Below are the code and all the weights of a small trained network. Each question names an input and a target symbol and asks about switching units off, where a switched-off unit gives its printed mean instead of its output.

import numpy as np


def w(rows, s, z=0):
    codes = np.array(rows[::2]) - 128.0
    scale = np.full(codes.shape[1], s)
    scale[-1] = z or s
    return codes * scale


def f(y):
    return np.maximum(y, 0)


def softmax(a):
    e = np.exp(a - a.max(-1, keepdims=True))
    return e / e.sum(-1, keepdims=True)


def log_softmax(a):
    a = a - a.max(-1, keepdims=True)
    return a - np.log(np.exp(a).sum(-1, keepdims=True))


def net(x, mask):
    ids = ['ΓΘΞΠΣΨΩαβδζηλμτφ'.index(c) for c in x.split()]
    T = len(ids)
    res = E[ids] + P[:T]
    u = 0
    for l in range(2):
        r = res
        for j in range(2):
            rows = slice(3 * j, 3 * j + 3)
            q, k, v = (r @ M[l][rows].T for M in (Q, K, V))
            z = softmax(np.where(np.tri(T) > 0, q @ k.T / 3**0.5, -1e9)) @ v
            o = O[l][rows]
            res = res + np.where(mask[u + j], z, o[:, -1]) @ o[:, :-1]
        u += 2
        y = f(res @ A[l][:, :-1].T + A[l][:, -1])
        res = res + np.where(mask[u : u + 8], y, B[l][:, -1]) @ B[l][:, :-1]
        u += 8
    return log_softmax(res[-1] @ U[:, :-1].T + U[:, -1])


Q, K, V, O, A, B = {}, {}, {}, {}, {}, {}
E = w([
[168,90,160,148,110],'Γ',
[183,95,111,131,109],'Θ',
[85,107,135,106,86],'Ξ',
[149,117,102,151,188],'Π',
[134,98,157,173,172],'Σ',
[110,155,166,136,93],'Ψ',
[176,95,102,127,147],'Ω',
[66,158,75,128,92],'α',
[42,186,132,150,107],'β',
[120,213,169,168,102],'δ',
[183,118,181,154,100],'ζ',
[178,143,171,185,99],'η',
[161,84,171,141,144],'λ',
[78,115,119,30,96],'μ',
[250,167,91,114,47],'τ',
[244,137,238,102,218],'φ',
],0.011)
P = w([
[120,2,69,231,197],'0',
[147,194,67,158,166],'1',
[170,210,74,128,146],'2',
[193,194,104,62,121],'3',
[104,202,240,21,86],'4',
[101,225,216,7,107],'5',
],0.0061)
Q[0] = w([
[245,32,148,188,106],'0.h1',
[255,96,158,191,144],'0.h1',
[201,59,54,206,221],'0.h1',
[173,48,104,128,190],'0.h2',
[206,82,145,119,129],'0.h2',
[91,138,121,100,150],'0.h2',
],0.01)
K[0] = w([
[16,40,142,179,213],'0.h1',
[93,29,88,188,200],'0.h1',
[97,7,167,153,117],'0.h1',
[66,130,108,202,137],'0.h2',
[128,75,98,204,102],'0.h2',
[115,167,137,102,136],'0.h2',
],0.012)
V[0] = w([
[254,143,185,56,47],'0.h1',
[131,239,61,46,149],'0.h1',
[156,191,215,135,17],'0.h1',
[175,84,67,59,172],'0.h2',
[114,238,24,133,116],'0.h2',
[175,196,53,127,53],'0.h2',
],0.0063)
O[0] = w([
[94,3,218,233,54,64],'0.h1',
[91,211,211,115,30,4],'0.h1',
[228,123,231,255,84,30],'0.h1',
[45,48,132,76,150,155],'0.h2',
[108,127,165,228,27,113],'0.h2',
[102,118,62,163,111,160],'0.h2',
],0.0059,0.0017)
A[0] = w([
[196,69,43,205,77,169],'0.n1',
[103,101,165,137,184,2],'0.n2',
[91,122,92,138,196,70],'0.n3',
[144,232,2,159,87,165],'0.n4',
[208,159,197,134,248,137],'0.n5',
[210,115,132,102,81,96],'0.n6',
[38,22,44,62,157,97],'0.n7',
[12,126,174,176,95,72],'0.n8',
],0.006,0.0085)
B[0] = w([
[100,89,127,164,213,205],'0.n1',
[215,88,230,69,254,128],'0.n2',
[103,102,185,37,59,146],'0.n3',
[62,64,173,116,178,253],'0.n4',
[238,126,207,80,173,215],'0.n5',
[162,112,208,146,220,142],'0.n6',
[169,61,133,91,63,186],'0.n7',
[75,168,112,137,170,153],'0.n8',
],0.0077,0.0053)
Q[1] = w([
[173,46,82,162,163],'1.h1',
[59,250,156,99,56],'1.h1',
[56,87,65,169,156],'1.h1',
[128,133,210,211,71],'1.h2',
[150,175,189,203,22],'1.h2',
[117,44,148,195,254],'1.h2',
],0.0076)
K[1] = w([
[142,55,70,157,118],'1.h1',
[134,230,191,64,112],'1.h1',
[134,94,194,132,141],'1.h1',
[116,201,145,196,129],'1.h2',
[117,255,122,160,129],'1.h2',
[140,70,149,209,203],'1.h2',
],0.0095)
V[1] = w([
[49,14,13,178,117],'1.h1',
[91,163,152,66,136],'1.h1',
[65,175,35,183,98],'1.h1',
[204,130,245,178,192],'1.h2',
[74,117,2,182,85],'1.h2',
[75,178,132,208,221],'1.h2',
],0.0077)
O[1] = w([
[141,153,223,168,68,169],'1.h1',
[111,116,131,30,116,135],'1.h1',
[156,173,156,107,147,1],'1.h1',
[173,107,62,181,102,195],'1.h2',
[117,183,205,127,161,39],'1.h2',
[183,254,56,150,134,114],'1.h2',
],0.0097,0.0076)
A[1] = w([
[43,79,149,77,3,117],'1.n1',
[111,126,3,63,174,64],'1.n2',
[22,151,155,14,91,96],'1.n3',
[127,47,187,170,224,254],'1.n4',
[2,78,153,207,132,170],'1.n5',
[238,119,180,110,140,5],'1.n6',
[127,190,68,220,48,201],'1.n7',
[219,128,180,147,190,9],'1.n8',
],0.0067,0.0063)
B[1] = w([
[114,71,166,210,195,184],'1.n1',
[134,137,248,129,157,173],'1.n2',
[58,127,49,106,70,174],'1.n3',
[140,206,83,125,90,245],'1.n4',
[206,144,187,101,84,186],'1.n5',
[86,2,166,122,151,138],'1.n6',
[40,127,127,142,205,186],'1.n7',
[49,55,68,121,169,141],'1.n8',
],0.0096,0.013)
U = w([
[224,197,175,64,207,187],'Γ',
[142,108,136,125,127,73],'Θ',
[121,108,188,137,110,95],'Ξ',
[148,145,164,108,118,116],'Π',
[204,160,80,143,2,255],'Σ',
[135,138,77,158,125,102],'Ψ',
[194,150,230,138,114,114],'Ω',
[92,142,160,118,57,112],'α',
[98,204,81,62,114,196],'β',
[102,135,75,155,203,67],'δ',
[89,96,76,160,130,45],'ζ',
[126,144,112,135,174,96],'η',
[129,143,111,123,136,110],'λ',
[41,85,79,112,89,58],'μ',
[108,150,193,221,151,103],'τ',
[128,73,177,96,238,139],'φ',
],0.0069,0.0051)

Each question gives the input, a string of symbols that net reads in full, and the target symbol t.
The units are the heads (3 rows each of Q, K, V and O) and the neurons (one row each of A and B). Each row of codes is followed by its name. A weight is (code - 128) times the scale printed after its matrix; where a second scale follows, it is the last column's (O, A, B and U).
mask holds one flag per unit, layer by layer, with each layer's heads first. A switched-off unit (its flag False) gives its mean, the last column of its rows in O or B, instead of its output. The means were averaged over made-up inputs and are rounded, as every weight is.
A unit's drop is (log p(t) with every unit on - log p(t) with that unit switched off) / (log p(t) with every unit on - log p(t) with every unit switched off).
The circuit of an input: a set's keep is (log p(t) with only the set's units on - log p(t) with every unit switched off) / (log p(t) with every unit on - log p(t) with every unit switched off). Starting from the 12 units with the biggest drops (on a tie, the unit counted first), units are removed one at a time, each time the one whose removal leaves the highest keep (on an exact tie, the one counted first), for as long as the keep stays at least 0.8.
circuit, biggest first: the units of the circuit, biggest drop first
unit that matters most: the unit with the biggest drop
top k neurons: the k neurons with the biggest drops, biggest first
top k neurons in layer l: the k neurons of layer l with the biggest drops, biggest first
which heads matter: for each layer, one digit per head in row order, 1 if its drop is at least 0.15 and else 0, layers parted by /
input β ζ β Σ, target Γ: unit that matters most -> 0.h1
input Π Σ Σ, target μ: which heads matter -> 11 / 11
input Γ δ Γ β φ, target φ: circuit, biggest first -> 1.n6, 0.n5
input Θ α α Γ, target Ω: which heads matter -> 10 / 11
input β β Σ φ Γ α, target φ: which heads matter -> 00 / 10
input Σ φ β λ μ, target μ: which heads matter -> 00 / 11
input δ Σ Γ φ ζ β, target φ: circuit, biggest first -> 1.n2, 1.h1, 0.n5
input Θ Θ τ Π τ Σ, target τ: top 2 neurons -> 1.n7, 0.n5
input α β β Θ β λ, target Γ: circuit, biggest first -> 1.h2, 1.h1, 0.h1, 0.n5
input Θ Θ λ τ φ β, target φ: circuit, biggest first -> 1.h1, 1.n2
input Ψ Ψ ζ Γ Γ μ, target μ: circuit, biggest first -> 1.n3, 1.h1
input Γ Γ Σ Γ τ Ξ, target τ: circuit, biggest first -> 0.h1, 1.n1
input Γ Ξ Γ Γ Ξ β, target β: top 2 neurons in layer 0 -> 0.n5, 0.n8
input Σ λ Γ Γ, target φ: top 2 neurons -> 0.n5, 1.n2
input τ τ Σ, target τ: unit that matters most -> 1.h1
input φ Γ Θ, target ζ: circuit, biggest first -> 1.h2, 0.n5, 1.n7
input Γ μ φ, target φ: circuit, biggest first -> 0.n5, 1.n6
input φ Θ α Π, target ζ: circuit, biggest first -> 1.h2, 0.n5, 1.n7
input β Θ φ Ξ Ξ, target φ: top 2 neurons in layer 1 -> 1.n2, 1.n1
input Σ Π ζ, target φ: top 3 neurons -> 0.n5, 0.n3, 1.n2
input η Γ Γ, target δ: top neuron in layer 0 -> 0.n1
input δ τ δ, target τ: which heads matter -> 11 / 01
input Γ τ β Σ τ β, target τ: which heads matter -> 11 / 00
input τ β Ξ, target τ: which heads matter -> 01 / 10
